Here is a tiny trained network, its code and every weight. The questions are about switching its units off for an input and a class, where a switched-off unit gives its printed mean instead of its output.

import numpy as np


def w(rows, s, z=0):
    codes = np.array(rows[::2]) - 128.0
    scale = np.full(codes.shape[1], s)
    scale[-1] = z or s
    return codes * scale


def norm(h):
    return h / np.sqrt((h * h).mean(-1, keepdims=True) + 1e-5)


def f(y):
    return y / 2 * (1 + np.tanh(0.7978845608 * (y + 0.044715 * y**3)))


def log_softmax(a):
    a = a - a.max(-1, keepdims=True)
    return a - np.log(np.exp(a).sum(-1, keepdims=True))


def net(x, mask):
    res = np.array(x, float).reshape(1, 6) / 4 @ E
    u = 0
    for l in range(2):
        y = f(norm(res) @ A[l][:, :-1].T + A[l][:, -1])
        res = res + np.where(mask[u : u + 5], y, B[l][:, -1]) @ B[l][:, :-1]
        u += 5
    return log_softmax(norm(res)[-1] @ U[:, :-1].T + U[:, -1])


A, B = {}, {}
E = w([
[125,133,128,130],'x0',
[128,127,129,130],'x1',
[31,58,250,48],'x2',
[230,197,222,229],'x3',
[129,123,128,128],'x4',
[131,129,128,126],'x5',
],0.0023)
A[0] = w([
[109,170,3,127,30],'L0N0',
[153,97,1,128,3],'L0N1',
[123,130,158,160,108],'L0N2',
[199,140,56,174,65],'L0N3',
[111,116,99,100,105],'L0N4',
],0.0084,0.0024)
B[0] = w([
[242,1,164,62,251],'L0N0',
[238,13,189,79,242],'L0N1',
[193,102,140,125,145],'L0N2',
[55,203,95,168,249],'L0N3',
[83,202,118,115,147],'L0N4',
],0.0079,0.0033)
A[1] = w([
[118,166,99,114,92],'L1N0',
[11,122,31,69,73],'L1N1',
[107,193,116,176,145],'L1N2',
[156,130,183,170,26],'L1N3',
[134,177,1,208,8],'L1N4',
],0.012,0.0016)
B[1] = w([
[128,87,170,104,132],'L1N0',
[73,145,17,107,252],'L1N1',
[163,86,95,104,207],'L1N2',
[69,138,167,116,195],'L1N3',
[185,229,126,248,243],'L1N4',
],0.017,0.0045)
U = w([
[215,39,130,70,254],'0',
[195,204,109,222,95],'1',
[49,140,7,81,105],'2',
[43,151,228,114,51],'3',
],0.013,0.00079)

Each question gives the input, the list of numbers given to net, and the class t.
The units are the neurons (one row each of A and B). Each row of codes is followed by its name. A weight is (code - 128) times the scale printed after its matrix; where a second scale follows, it is the last column's (A, B and U).
mask holds one flag per neuron, layer by layer. A switched-off neuron (its flag False) gives its mean, the last column of its row in B, instead of its output. The means were averaged over made-up inputs and are rounded, as every weight is.
A unit's drop is (log p(t) with every unit on - log p(t) with that unit switched off) / (log p(t) with every unit on - log p(t) with every unit switched off).
The circuit of an input: a set's keep is (log p(t) with only the set's units on - log p(t) with every unit switched off) / (log p(t) with every unit on - log p(t) with every unit switched off). Starting from all 10 units, units are removed one at a time, each time the one whose removal leaves the highest keep (on an exact tie, the one counted first), for as long as the keep stays at least 0.8.
units of the circuit, in order: the units of the circuit, biggest drop first
unit that matters most: the unit with the biggest drop
k most important neurons: the k neurons with the biggest drops, biggest first
top k neurons in layer l: the k neurons of layer l with the biggest drops, biggest first
drop when u is switched off: that unit's drop, to one decimal
input [-8,-5,-4,0,5,-4], class 0: 3 most important neurons	(L0N1; L1N4; L1N1)
input [-1,-7,0,-8,2,-2], class 0: unit that matters most	L0N3
input [7,-6,4,2,1,4], class 3: top 2 neurons in layer 1	(L1N1; L1N4)
input [-4,3,6,2,1,0], class 3: units of the circuit, in order	(L1N1; L1N4; L0N0)
input [3,-5,-6,0,8,-2], class 0: 2 most important neurons	(L0N0; L0N1)
input [6,7,2,0,-7,-5], class 2: 2 most important neurons	(L0N0; L0N1)
input [8,-1,1,8,8,8], class 3: units of the circuit, in order	(L1N3; L1N4)
input [-3,7,1,5,-4,-7], class 3: top 2 neurons in layer 1	(L1N3; L1N1)
input [1,-2,3,1,3,8], class 3: 2 most important neurons	(L0N3; L1N1)
input [6,-6,1,8,3,5], class 3: 2 most important neurons	(L1N3; L0N3)
input [7,8,-6,-1,1,7], class 0: 2 most important neurons	(L0N0; L1N4)
input [3,-7,3,8,-8,6], class 3: drop when L1N4 is switched off	0.1
